Below is a small trained network, with its code and all its weights. Each question gives an input and a class and asks what happens when units are switched off, that is, made to give their printed mean instead of their output.

import numpy as np


def w(rows, s, z=0):
    codes = np.array(rows[::2]) - 128.0
    scale = np.full(codes.shape[1], s)
    scale[-1] = z or s
    return codes * scale


def f(y):
    return np.maximum(y, 0)


def log_softmax(a):
    a = a - a.max(-1, keepdims=True)
    return a - np.log(np.exp(a).sum(-1, keepdims=True))


def net(x, mask):
    res = np.array(x, float).reshape(1, 4) / 4 @ E
    y = f(res @ A[0][:, :-1].T + A[0][:, -1])
    res = res + np.where(mask, y, B[0][:, -1]) @ B[0][:, :-1]
    return log_softmax(res[-1] @ U[:, :-1].T + U[:, -1])


A, B = {}, {}
E = w([
[127,130,129],'x0',
[1,110,51],'x1',
[154,220,25],'x2',
[131,124,122],'x3',
],0.01)
A[0] = w([
[123,120,137,68],'neuron 1',
[112,114,151,161],'neuron 2',
[61,93,89,27],'neuron 3',
[111,83,163,162],'neuron 4',
[243,148,188,52],'neuron 5',
[144,245,73,162],'neuron 6',
[136,222,83,152],'neuron 7',
[114,51,182,191],'neuron 8',
[58,114,97,4],'neuron 9',
],0.011,0.0013)
B[0] = w([
[130,124,141,138],'neuron 1',
[176,130,144,164],'neuron 2',
[50,188,83,220],'neuron 3',
[192,73,172,197],'neuron 4',
[2,243,6,243],'neuron 5',
[219,51,177,254],'neuron 6',
[191,33,190,230],'neuron 7',
[213,65,183,236],'neuron 8',
[63,171,62,213],'neuron 9',
],0.0083,0.008)
U = w([
[207,25,150,5],'0',
[52,245,80,251],'1',
],0.012,0.00021)

Each question gives the input, the list of numbers given to net, and the class t.
The units are the neurons (one row each of A and B). Each row of codes is followed by its name. A weight is (code - 128) times the scale printed after its matrix; where a second scale follows, it is the last column's (A, B and U).
mask holds one flag per neuron, in row order. A switched-off neuron (its flag False) gives its mean, the last column of its row in B, instead of its output. The means were averaged over made-up inputs and are rounded, as every weight is.
A unit's drop is (log p(t) with every unit on - log p(t) with that unit switched off) / (log p(t) with every unit on - log p(t) with every unit switched off).
The circuit of an input: a set's keep is (log p(t) with only the set's units on - log p(t) with every unit switched off) / (log p(t) with every unit on - log p(t) with every unit switched off). Starting from all 9 units, units are removed one at a time, each time the one whose removal leaves the highest keep (on an exact tie, the one counted first), for as long as the keep stays at least 0.8.
circuit, biggest first: the units of the circuit, biggest drop first
most important unit: the unit with the biggest drop
k most important neurons: the k neurons with the biggest drops, biggest first
drop when u is switched off: that unit's drop, to one decimal
input [-8,7,8,8], class 0: circuit, biggest first : neuron 6
input [-4,7,-5,-3], class 1: 4 most important neurons : neuron 3; neuron 6; neuron 9; neuron 7
input [-6,5,5,-3], class 0: 2 most important neurons : neuron 5; neuron 6
input [-2,-8,7,1], class 1: 3 most important neurons : neuron 5; neuron 8; neuron 4
input [-2,8,-7,1], class 1: 4 most important neurons : neuron 3; neuron 9; neuron 6; neuron 7
input [1,3,4,5], class 0: 3 most important neurons : neuron 5; neuron 6; neuron 7
input [8,-7,-6,-3], class 1: 2 most important neurons : neuron 5; neuron 6
input [-7,-2,-1,8], class 1: 2 most important neurons : neuron 6; neuron 7
input [5,-7,5,-3], class 1: 2 most important neurons : neuron 5; neuron 8
input [-8,-5,-3,1], class 1: 3 most important neurons : neuron 5; neuron 6; neuron 7
input [3,-7,-4,-2], class 1: drop when neuron 3 is switched off : 0.0
input [-8,-7,-2,-6], class 1: drop when neuron 5 is switched off : 0.7
input [6,-3,-2,7], class 1: drop when neuron 6 is switched off : 0.4
input [-4,-7,0,-6], class 1: most important unit : neuron 5
